Below are the code and all the weights of a small trained network. Each question names an input and a target symbol and asks about switching units off, where a switched-off unit gives its printed mean instead of its output.

import numpy as np


def w(rows, s, z=0):
    codes = np.array(rows[::2]) - 128.0
    scale = np.full(codes.shape[1], s)
    scale[-1] = z or s
    return codes * scale


def norm(h):
    return h / np.sqrt((h * h).mean(-1, keepdims=True) + 1e-5)


def f(y):
    return np.maximum(y, 0)


def softmax(a):
    e = np.exp(a - a.max(-1, keepdims=True))
    return e / e.sum(-1, keepdims=True)


def log_softmax(a):
    a = a - a.max(-1, keepdims=True)
    return a - np.log(np.exp(a).sum(-1, keepdims=True))


def net(x, mask):
    ids = ['αεηθλμπστψ'.index(c) for c in x.split()]
    T = len(ids)
    res = E[ids] + P[:T]
    u = 0
    for l in range(2):
        q, k, v = (norm(res) @ M[l].T for M in (Q, K, V))
        z = softmax(np.where(np.tri(T) > 0, q @ k.T / 2**0.5, -1e9)) @ v
        res = res + np.where(mask[u], z, O[l][:, -1]) @ O[l][:, :-1]
        u += 1
        y = f(norm(res) @ A[l][:, :-1].T + A[l][:, -1])
        res = res + np.where(mask[u : u + 4], y, B[l][:, -1]) @ B[l][:, :-1]
        u += 4
    return log_softmax(norm(res)[-1] @ U[:, :-1].T + U[:, -1])


Q, K, V, O, A, B = {}, {}, {}, {}, {}, {}
E = w([
[120,125,50,118],'α',
[180,199,124,226],'ε',
[218,108,132,121],'η',
[115,124,203,63],'θ',
[95,150,114,73],'λ',
[117,103,221,57],'μ',
[142,173,136,155],'π',
[149,96,117,118],'σ',
[200,134,156,193],'τ',
[96,253,193,153],'ψ',
],0.02)
P = w([
[152,200,126,2],'0',
[20,122,240,130],'1',
[120,129,236,118],'2',
[176,102,231,139],'3',
[208,74,221,139],'4',
[228,56,199,127],'5',
],0.0058)
Q[0] = w([
[1,145,76,49],'L0H0',
[183,167,86,120],'L0H0',
],0.0095)
K[0] = w([
[87,2,1,47],'L0H0',
[227,67,127,178],'L0H0',
],0.0067)
V[0] = w([
[155,190,114,149],'L0H0',
[145,255,224,82],'L0H0',
],0.007)
O[0] = w([
[2,194,239,134,172],'L0H0',
[133,156,86,73,254],'L0H0',
],0.011,0.0068)
A[0] = w([
[123,185,164,144,254],'L0N0',
[12,115,70,65,201],'L0N1',
[160,121,2,174,98],'L0N2',
[83,112,186,59,195],'L0N3',
],0.0097,0.00085)
B[0] = w([
[39,104,132,169,254],'L0N0',
[235,153,128,126,205],'L0N1',
[194,180,255,86,144],'L0N2',
[245,113,176,62,213],'L0N3',
],0.0076,0.0056)
Q[1] = w([
[162,39,203,2],'L1H0',
[59,80,116,179],'L1H0',
],0.0079)
K[1] = w([
[184,117,151,172],'L1H0',
[2,196,12,68],'L1H0',
],0.0055)
V[1] = w([
[214,139,107,3],'L1H0',
[127,215,126,124],'L1H0',
],0.0062)
O[1] = w([
[13,134,109,80,186],'L1H0',
[1,117,80,44,253],'L1H0',
],0.0095,0.003)
A[1] = w([
[178,208,29,75,2],'L1N0',
[23,193,2,63,92],'L1N1',
[157,92,76,48,109],'L1N2',
[110,146,36,61,85],'L1N3',
],0.0088,0.0035)
B[1] = w([
[177,184,19,119,205],'L1N0',
[222,135,193,255,247],'L1N1',
[73,49,72,197,252],'L1N2',
[66,104,136,150,207],'L1N3',
],0.0072,0.0032)
U = w([
[121,96,120,129,51],'α',
[20,224,207,117,123],'ε',
[93,96,160,83,2],'η',
[221,80,215,129,194],'θ',
[229,134,118,201,68],'λ',
[120,148,29,166,195],'μ',
[112,141,98,111,131],'π',
[44,35,139,117,79],'σ',
[107,183,159,253,163],'τ',
[150,185,48,40,181],'ψ',
],0.011,0.0047)

Each question gives the input, a string of symbols that net reads in full, and the target symbol t.
The units are the heads (2 rows each of Q, K, V and O) and the neurons (one row each of A and B). Each row of codes is followed by its name. A weight is (code - 128) times the scale printed after its matrix; where a second scale follows, it is the last column's (O, A, B and U).
mask holds one flag per unit, layer by layer, with each layer's heads first. A switched-off unit (its flag False) gives its mean, the last column of its rows in O or B, instead of its output. The means were averaged over made-up inputs and are rounded, as every weight is.
A unit's drop is (log p(t) with every unit on - log p(t) with that unit switched off) / (log p(t) with every unit on - log p(t) with every unit switched off).
The circuit of an input: a set's keep is (log p(t) with only the set's units on - log p(t) with every unit switched off) / (log p(t) with every unit on - log p(t) with every unit switched off). Starting from all 10 units, units are removed one at a time, each time the one whose removal leaves the highest keep (on an exact tie, the one counted first), for as long as the keep stays at least 0.8.
units of the circuit, in order: the units of the circuit, biggest drop first
unit that matters most: the unit with the biggest drop
k most important neurons: the k neurons with the biggest drops, biggest first
top k neurons in layer l: the k neurons of layer l with the biggest drops, biggest first
drop of u: that unit's drop, to one decimal
input λ τ μ, target θ: unit that matters most	L1H0
input η λ θ τ α, target θ: units of the circuit, in order	[L0N2; L0H0]
input α λ ψ λ τ, target ε: units of the circuit, in order	[L1H0; L0H0; L1N1; L0N1]
input λ λ ψ λ, target ψ: top 2 neurons in layer 0	[L0N1; L0N3]
input ψ ε ψ σ, target ψ: 2 most important neurons	[L0N3; L0N0]
input λ μ τ, target ε: top 2 neurons in layer 1	[L1N1; L1N2]
input λ λ π α, target ε: units of the circuit, in order	[L0N2; L0N3]
input λ λ η ε τ τ, target τ: 2 most important neurons	[L0N3; L0N1]
input τ σ σ, target θ: top 2 neurons in layer 0	[L0N3; L0N1]
input ε λ α, target ε: 4 most important neurons	[L0N2; L0N3; L1N1; L1N0]
input α ε θ ε, target ε: 2 most important neurons	[L1N1; L1N2]
input τ τ μ, target θ: 2 most important neurons	[L0N3; L0N0]
input η τ α ψ σ η, target ψ: 2 most important neurons	[L0N0; L1N1]
input τ λ τ τ π α, target θ: unit that matters most	L0N2
input ε τ ε θ, target θ: drop of L1H0	0.4
input τ σ π λ ε τ, target τ: drop of L0N3	0.7
input τ τ λ, target ψ: drop of L0N0	0.0
input τ λ τ θ, target θ: drop of L1N2	0.0
